Below is a small trained network, with its code and all its weights. Each question gives an input and a class and asks what happens when units are switched off, that is, made to give their printed mean instead of their output.

import numpy as np


def w(rows, s, z=0):
    codes = np.array(rows[::2]) - 128.0
    scale = np.full(codes.shape[1], s)
    scale[-1] = z or s
    return codes * scale


def norm(h):
    return h / np.sqrt((h * h).mean(-1, keepdims=True) + 1e-5)


def f(y):
    return np.maximum(y, 0)


def log_softmax(a):
    a = a - a.max(-1, keepdims=True)
    return a - np.log(np.exp(a).sum(-1, keepdims=True))


def net(x, mask):
    res = np.array(x, float).reshape(1, 3) / 4 @ E
    u = 0
    for l in range(3):
        y = f(norm(res) @ A[l][:, :-1].T + A[l][:, -1])
        res = res + np.where(mask[u : u + 8], y, B[l][:, -1]) @ B[l][:, :-1]
        u += 8
    return log_softmax(norm(res)[-1] @ U[:, :-1].T + U[:, -1])


A, B = {}, {}
E = w([
[80,185,111,156,146,43],'x0',
[20,40,123,70,200,62],'x1',
[126,47,6,127,76,159],'x2',
],0.0021)
A[0] = w([
[116,113,74,130,124,130,31],'L0N0',
[185,99,65,128,82,168,83],'L0N1',
[186,187,149,164,86,186,254],'L0N2',
[163,193,111,213,44,109,83],'L0N3',
[103,92,93,59,149,85,177],'L0N4',
[124,169,119,118,115,162,20],'L0N5',
[136,198,92,252,56,159,59],'L0N6',
[141,181,209,133,168,120,102],'L0N7',
],0.0038,0.0024)
B[0] = w([
[121,116,154,175,154,126,138],'L0N0',
[173,118,186,69,141,148,186],'L0N1',
[4,130,96,122,136,74,252],'L0N2',
[14,221,18,194,63,120,197],'L0N3',
[79,90,86,175,109,114,203],'L0N4',
[183,153,215,157,93,147,128],'L0N5',
[119,217,68,233,20,176,200],'L0N6',
[170,135,193,23,193,138,194],'L0N7',
],0.0038)
A[1] = w([
[198,56,101,131,84,203,38],'L1N0',
[192,229,63,249,46,196,24],'L1N1',
[43,193,131,111,122,120,177],'L1N2',
[142,139,195,168,123,104,3],'L1N3',
[171,201,237,85,174,110,15],'L1N4',
[159,196,217,69,213,121,16],'L1N5',
[133,224,99,209,1,183,2],'L1N6',
[231,198,116,254,32,134,147],'L1N7',
],0.0041,0.0019)
B[1] = w([
[177,74,169,44,61,204,165],'L1N0',
[93,244,111,252,68,175,248],'L1N1',
[167,58,147,131,123,156,254],'L1N2',
[159,189,152,100,92,126,132],'L1N3',
[181,214,222,5,205,71,193],'L1N4',
[182,220,212,60,215,68,201],'L1N5',
[160,247,64,249,62,206,253],'L1N6',
[35,180,58,225,67,161,225],'L1N7',
],0.0047,0.0035)
A[2] = w([
[187,187,97,22,166,102,49],'L2N0',
[223,235,182,23,207,58,17],'L2N1',
[43,60,146,220,175,51,2],'L2N2',
[54,237,126,220,43,157,58],'L2N3',
[36,79,104,238,163,29,14],'L2N4',
[103,223,106,254,33,166,101],'L2N5',
[226,45,138,20,4,230,15],'L2N6',
[82,124,7,175,83,158,160],'L2N7',
],0.0042,0.0024)
B[2] = w([
[117,163,227,98,197,78,162],'L2N0',
[193,222,227,64,142,49,209],'L2N1',
[23,83,66,233,161,87,165],'L2N2',
[206,197,68,227,52,229,236],'L2N3',
[2,68,75,212,208,43,171],'L2N4',
[186,248,75,222,76,215,255],'L2N5',
[201,33,75,23,60,168,172],'L2N6',
[180,169,239,104,164,129,234],'L2N7',
],0.0045,0.0053)
U = w([
[20,27,27,219,225,23,126],'0',
[251,7,15,23,25,224,41],'1',
[221,252,1,247,18,245,251],'2',
[224,233,225,15,243,12,109],'3',
],0.0047,0.0028)

Each question gives the input, the list of numbers given to net, and the class t.
The units are the neurons (one row each of A and B). Each row of codes is followed by its name. A weight is (code - 128) times the scale printed after its matrix; where a second scale follows, it is the last column's (A, B and U).
mask holds one flag per neuron, layer by layer. A switched-off neuron (its flag False) gives its mean, the last column of its row in B, instead of its output. The means were averaged over made-up inputs and are rounded, as every weight is.
A unit's drop is (log p(t) with every unit on - log p(t) with that unit switched off) / (log p(t) with every unit on - log p(t) with every unit switched off).
unit that matters most: the unit with the biggest drop
k most important neurons: the k neurons with the biggest drops, biggest first
k most important neurons of layer l: the k neurons of layer l with the biggest drops, biggest first
drop of u: that unit's drop, to one decimal
input [6,1,7], class 0: most important neuron of layer 1 -> [L1N6]
input [-7,5,-2], class 0: 4 most important neurons of layer 1 -> [L1N6 L1N2 L1N4 L1N0]
input [-6,5,-4], class 3: 2 most important neurons -> [L0N2 L0N3]
input [5,-4,-7], class 3: 2 most important neurons -> [L0N7 L0N4]
input [6,2,3], class 0: 3 most important neurons -> [L1N6 L0N6 L1N1]
input [0,1,0], class 0: 2 most important neurons -> [L0N6 L1N6]
input [-4,-2,8], class 1: 2 most important neurons of layer 1 -> [L1N0 L1N6]
input [7,3,5], class 0: 2 most important neurons -> [L1N6 L1N1]
input [3,1,1], class 0: 3 most important neurons -> [L0N6 L1N6 L1N1]
input [-8,7,2], class 1: 2 most important neurons of layer 0 -> [L0N2 L0N3]
input [-2,0,4], class 1: drop of L0N6 -> 0.2
input [-6,8,7], class 1: drop of L0N2 -> 0.6
input [-3,-2,-3], class 3: drop of L0N7 -> 1.4
input [2,-3,-7], class 3: unit that matters most -> L0N7
